Below are the code and all the weights of a small trained network. Each question names an input and a class and asks about switching units off, where a switched-off unit gives its printed mean instead of its output.

import numpy as np


def w(rows, s, z=0):
    codes = np.array(rows[::2]) - 128.0
    scale = np.full(codes.shape[1], s)
    scale[-1] = z or s
    return codes * scale


def norm(h):
    return h / np.sqrt((h * h).mean(-1, keepdims=True) + 1e-5)


def f(y):
    return y / 2 * (1 + np.tanh(0.7978845608 * (y + 0.044715 * y**3)))


def log_softmax(a):
    a = a - a.max(-1, keepdims=True)
    return a - np.log(np.exp(a).sum(-1, keepdims=True))


def net(x, mask):
    res = np.array(x, float).reshape(1, 6) / 4 @ E
    u = 0
    for l in range(2):
        y = f(norm(res) @ A[l][:, :-1].T + A[l][:, -1])
        res = res + np.where(mask[u : u + 10], y, B[l][:, -1]) @ B[l][:, :-1]
        u += 10
    return log_softmax(norm(res)[-1] @ U[:, :-1].T + U[:, -1])


A, B = {}, {}
E = w([
[115,176,179,180,55,89,181,216],'x0',
[90,179,1,131,154,144,145,206],'x1',
[129,122,77,201,183,127,188,118],'x2',
[99,167,137,131,108,173,95,31],'x3',
[169,163,127,126,173,188,210,150],'x4',
[112,93,83,82,85,153,195,72],'x5',
],0.01)
A[0] = w([
[138,49,189,151,174,168,126,62,2],'L0N1',
[135,88,187,176,86,203,117,145,19],'L0N2',
[110,148,94,194,110,134,117,28,8],'L0N3',
[172,143,110,244,103,6,55,199,36],'L0N4',
[134,101,66,123,255,139,79,74,11],'L0N5',
[164,35,189,207,97,127,225,91,12],'L0N6',
[154,157,179,176,132,66,71,179,55],'L0N7',
[203,105,111,103,168,172,193,189,63],'L0N8',
[153,127,142,211,126,9,35,219,18],'L0N9',
[171,161,118,87,161,118,139,139,4],'L0N10',
],0.0082,0.0068)
B[0] = w([
[82,206,46,131,118,93,149,150,146],'L0N1',
[135,177,124,133,159,71,97,94,111],'L0N2',
[42,47,160,196,151,213,130,125,138],'L0N3',
[7,72,161,201,191,47,100,198,247],'L0N4',
[193,144,21,191,217,115,66,71,184],'L0N5',
[230,72,141,178,42,2,192,76,188],'L0N6',
[53,79,156,213,190,161,125,162,206],'L0N7',
[166,205,183,93,157,152,129,164,196],'L0N8',
[8,17,160,146,216,118,73,242,253],'L0N9',
[126,96,160,139,138,211,138,92,89],'L0N10',
],0.009,0.0033)
A[1] = w([
[68,197,69,138,98,89,154,200,57],'L1N1',
[108,208,39,112,97,76,173,178,2],'L1N2',
[54,53,116,185,124,154,131,83,106],'L1N3',
[157,193,162,167,56,122,2,137,68],'L1N4',
[167,110,27,72,210,104,46,89,92],'L1N5',
[83,81,134,37,68,104,75,126,47],'L1N6',
[189,151,212,159,173,212,117,151,115],'L1N7',
[96,83,184,201,118,220,122,67,96],'L1N8',
[147,168,78,202,132,107,170,136,100],'L1N9',
[118,85,130,44,55,125,47,119,14],'L1N10',
],0.01,0.0077)
B[1] = w([
[24,117,134,207,86,196,177,163,198],'L1N1',
[49,178,59,215,11,236,219,133,159],'L1N2',
[159,177,93,77,88,133,145,160,214],'L1N3',
[63,189,195,66,235,80,99,34,179],'L1N4',
[196,27,152,224,187,230,119,78,252],'L1N5',
[144,32,223,85,70,230,72,183,172],'L1N6',
[158,161,102,55,176,89,151,160,195],'L1N7',
[82,193,45,113,87,30,77,97,189],'L1N8',
[109,92,101,120,43,152,75,106,174],'L1N9',
[112,55,197,2,29,213,46,130,162],'L1N10',
],0.0093,0.0046)
U = w([
[49,145,63,190,43,217,203,181,37],'0',
[189,67,41,197,237,205,80,63,212],'1',
[85,226,213,71,195,54,68,101,3],'2',
[210,75,192,194,43,16,216,93,186],'3',
[95,181,27,118,52,93,118,37,94],'4',
[236,183,116,47,182,145,210,231,44],'5',
[25,75,188,203,188,84,74,251,230],'6',
[116,49,197,44,32,200,56,108,66],'7',
],0.021,0.0063)

Each question gives the input, the list of numbers given to net, and the class t.
The units are the neurons (one row each of A and B). Each row of codes is followed by its name. A weight is (code - 128) times the scale printed after its matrix; where a second scale follows, it is the last column's (A, B and U).
mask holds one flag per neuron, layer by layer. A switched-off neuron (its flag False) gives its mean, the last column of its row in B, instead of its output. The means were averaged over made-up inputs and are rounded, as every weight is.
A unit's drop is (log p(t) with every unit on - log p(t) with that unit switched off) / (log p(t) with every unit on - log p(t) with every unit switched off).
The circuit of an input: a set's keep is (log p(t) with only the set's units on - log p(t) with every unit switched off) / (log p(t) with every unit on - log p(t) with every unit switched off). Starting from the 12 units with the biggest drops (on a tie, the unit counted first), units are removed one at a time, each time the one whose removal leaves the highest keep (on an exact tie, the one counted first), for as long as the keep stays at least 0.8.
circuit, biggest first: the units of the circuit, biggest drop first
top k neurons: the k neurons with the biggest drops, biggest first
k most important neurons of layer l: the k neurons of layer l with the biggest drops, biggest first
drop when u is switched off: that unit's drop, to one decimal
input [1,-7,1,7,1,2], class 4: circuit, biggest first : [L1N8]
input [0,8,-5,8,-2,-3], class 0: 3 most important neurons of layer 1 : [L1N2, L1N1, L1N8]
input [7,1,1,8,1,5], class 4: circuit, biggest first : [L1N8, L0N3]
input [3,0,2,-8,2,7], class 3: top 2 neurons : [L0N6, L0N1]
input [2,1,3,2,8,7], class 5: top 3 neurons : [L0N8, L0N1, L0N4]
input [-4,-7,8,-7,6,-8], class 5: 2 most important neurons of layer 1 : [L1N7, L1N5]
input [-2,-5,-3,5,8,0], class 4: 2 most important neurons of layer 1 : [L1N8, L1N4]
input [-6,-6,-8,4,4,-6], class 2: top 3 neurons : [L1N4, L0N9, L1N7]
input [-5,-1,-8,8,8,-6], class 2: 2 most important neurons of layer 1 : [L1N4, L1N7]
input [3,8,-6,5,-4,1], class 0: top 3 neurons : [L1N2, L1N1, L0N9]
input [5,-4,0,-4,7,0], class 3: 2 most important neurons of layer 0 : [L0N6, L0N9]
input [3,-8,3,5,8,-8], class 2: drop when L1N4 is switched off : 0.1
input [6,-3,4,4,8,3], class 3: drop when L0N6 is switched off : 0.6
input [0,-2,-4,-6,7,-5], class 5: circuit, biggest first : [L1N7]
input [1,2,0,6,3,7], class 4: drop when L1N8 is switched off : 0.1
input [-7,-5,-5,2,5,2], class 1: drop when L0N5 is switched off : 0.1
